Below is a small trained network, with its code and all its weights. Each question gives an input and a target symbol and asks what happens when units are switched off, that is, made to give their printed mean instead of their output.

import numpy as np


def w(rows, s, z=0):
    codes = np.array(rows[::2]) - 128.0
    scale = np.full(codes.shape[1], s)
    scale[-1] = z or s
    return codes * scale


def f(y):
    return y / 2 * (1 + np.tanh(0.7978845608 * (y + 0.044715 * y**3)))


def softmax(a):
    e = np.exp(a - a.max(-1, keepdims=True))
    return e / e.sum(-1, keepdims=True)


def log_softmax(a):
    a = a - a.max(-1, keepdims=True)
    return a - np.log(np.exp(a).sum(-1, keepdims=True))


def net(x, mask):
    ids = ['ΞΩγδελσφψ'.index(c) for c in x.split()]
    T = len(ids)
    res = E[ids] + P[:T]
    r = res
    for j in range(3):
        rows = slice(3 * j, 3 * j + 3)
        q, k, v = (r @ M[0][rows].T for M in (Q, K, V))
        z = softmax(np.where(np.tri(T) > 0, q @ k.T / 3**0.5, -1e9)) @ v
        o = O[0][rows]
        res = res + np.where(mask[j], z, o[:, -1]) @ o[:, :-1]
    y = f(res @ A[0][:, :-1].T + A[0][:, -1])
    res = res + np.where(mask[3:7], y, B[0][:, -1]) @ B[0][:, :-1]
    return log_softmax(res[-1] @ U[:, :-1].T + U[:, -1])


Q, K, V, O, A, B = {}, {}, {}, {}, {}, {}
E = w([
[106,165,186,146],'Ξ',
[133,145,171,123],'Ω',
[134,143,148,104],'γ',
[108,176,154,128],'δ',
[167,147,96,62],'ε',
[174,141,137,96],'λ',
[185,117,155,88],'σ',
[45,127,8,121],'φ',
[134,125,178,116],'ψ',
],0.013)
P = w([
[109,114,110,139],'0',
[129,156,115,102],'1',
[170,77,99,77],'2',
[117,135,104,214],'3',
[36,117,132,126],'4',
[176,43,78,136],'5',
[136,205,127,92],'6',
[12,71,128,121],'7',
[180,92,58,215],'8',
[126,244,147,39],'9',
[68,5,122,156],'10',
[170,163,63,238],'11',
[63,119,103,62],'12',
],0.013)
Q[0] = w([
[104,167,208,64],'H1',
[151,220,189,77],'H1',
[155,129,220,60],'H1',
[168,165,67,189],'H2',
[117,116,131,29],'H2',
[134,144,33,219],'H2',
[153,234,184,35],'H3',
[117,4,177,38],'H3',
[28,179,160,46],'H3',
],0.022)
K[0] = w([
[146,138,195,43],'H1',
[93,159,213,72],'H1',
[175,136,206,101],'H1',
[136,145,200,134],'H2',
[105,67,101,174],'H2',
[186,156,210,87],'H2',
[19,37,164,103],'H3',
[167,51,82,253],'H3',
[132,30,143,73],'H3',
],0.024)
V[0] = w([
[122,106,117,203],'H1',
[119,88,71,135],'H1',
[72,149,97,99],'H1',
[72,123,133,153],'H2',
[145,145,209,135],'H2',
[208,116,124,162],'H2',
[67,169,154,139],'H3',
[56,44,134,72],'H3',
[107,157,1,78],'H3',
],0.016)
O[0] = w([
[190,111,174,82,18],'H1',
[168,97,230,164,135],'H1',
[182,66,101,166,187],'H1',
[65,132,128,181,96],'H2',
[79,188,114,50,17],'H2',
[138,135,54,66,78],'H2',
[44,79,169,175,97],'H3',
[222,78,212,96,151],'H3',
[176,9,37,99,253],'H3',
],0.012,0.004)
A[0] = w([
[199,249,154,102,33],'N1',
[156,241,97,80,213],'N2',
[92,186,181,92,2],'N3',
[131,215,225,35,150],'N4',
],0.015,0.0048)
B[0] = w([
[17,136,56,178,162],'N1',
[152,212,164,66,255],'N2',
[210,46,212,98,143],'N3',
[135,65,109,252,173],'N4',
],0.016,0.0077)
U = w([
[167,164,122,110,183],'Ξ',
[118,121,105,119,107],'Ω',
[2,69,104,76,255],'γ',
[126,108,108,114,72],'δ',
[145,171,39,183,24],'ε',
[157,151,81,191,100],'λ',
[147,144,114,151,99],'σ',
[135,103,53,125,138],'φ',
[146,118,156,123,123],'ψ',
],0.0081,0.0065)

Each question gives the input, a string of symbols that net reads in full, and the target symbol t.
The units are the heads (3 rows each of Q, K, V and O) and the neurons (one row each of A and B). Each row of codes is followed by its name. A weight is (code - 128) times the scale printed after its matrix; where a second scale follows, it is the last column's (O, A, B and U).
mask holds one flag per unit, heads first, then neurons. A switched-off unit (its flag False) gives its mean, the last column of its rows in O or B, instead of its output. The means were averaged over made-up inputs and are rounded, as every weight is.
A unit's drop is (log p(t) with every unit on - log p(t) with that unit switched off) / (log p(t) with every unit on - log p(t) with every unit switched off).
The circuit of an input: a set's keep is (log p(t) with only the set's units on - log p(t) with every unit switched off) / (log p(t) with every unit on - log p(t) with every unit switched off). Starting from all 7 units, units are removed one at a time, each time the one whose removal leaves the highest keep (on an exact tie, the one counted first), for as long as the keep stays at least 0.8.
units of the circuit, in order: the units of the circuit, biggest drop first
most important unit: the unit with the biggest drop
which heads matter: for each layer, one digit per head in row order, 1 if its drop is at least 0.15 and else 0, layers parted by /
input δ σ Ω λ, target ε: which heads matter -> 111
input λ δ λ λ δ Ξ δ λ, target ψ: units of the circuit, in order -> (H3, N3, H2, H1)
input λ δ Ω Ξ δ Ω γ ψ λ γ, target λ: units of the circuit, in order -> (H3, N4)
input γ δ λ γ λ δ λ ε ε σ λ, target φ: units of the circuit, in order -> (H3)
input λ λ λ λ λ λ σ ε λ σ, target φ: units of the circuit, in order -> (H3, H1)
input λ ε λ λ Ω λ σ δ λ δ Ξ σ, target γ: units of the circuit, in order -> (H3, H2)
input ε ψ λ λ δ, target Ξ: units of the circuit, in order -> (H3, N2, H1, H2)
input λ ψ δ λ ε λ δ ε Ω λ, target φ: units of the circuit, in order -> (H3, H1)
input λ λ δ σ δ σ, target ε: units of the circuit, in order -> (H3, N1, N4, H1)
input δ λ δ λ λ ε Ω ψ, target φ: units of the circuit, in order -> (H3, H2)
input σ λ ε, target ε: units of the circuit, in order -> (H3, N1, H2, N4)
input λ δ δ λ λ λ ε Ξ γ, target φ: which heads matter -> 001
input γ δ δ λ λ ε σ δ, target φ: which heads matter -> 001
input λ λ λ λ λ δ λ φ, target φ: most important unit -> H1
input δ λ λ λ λ Ξ γ ψ δ λ λ λ σ, target Ξ: units of the circuit, in order -> (H1, H3, N2)
input δ ψ ε φ φ λ ψ δ ε ψ, target γ: which heads matter -> 101
input ε λ λ ψ Ξ λ ψ Ξ Ξ λ δ, target ψ: which heads matter -> 101
input λ λ δ σ ε Ω ψ λ λ λ ψ, target Ξ: which heads matter -> 111
input λ λ λ γ δ δ λ, target γ: which heads matter -> 101
input λ δ λ, target Ξ: most important unit -> H2
input λ σ δ δ ε λ, target γ: which heads matter -> 001
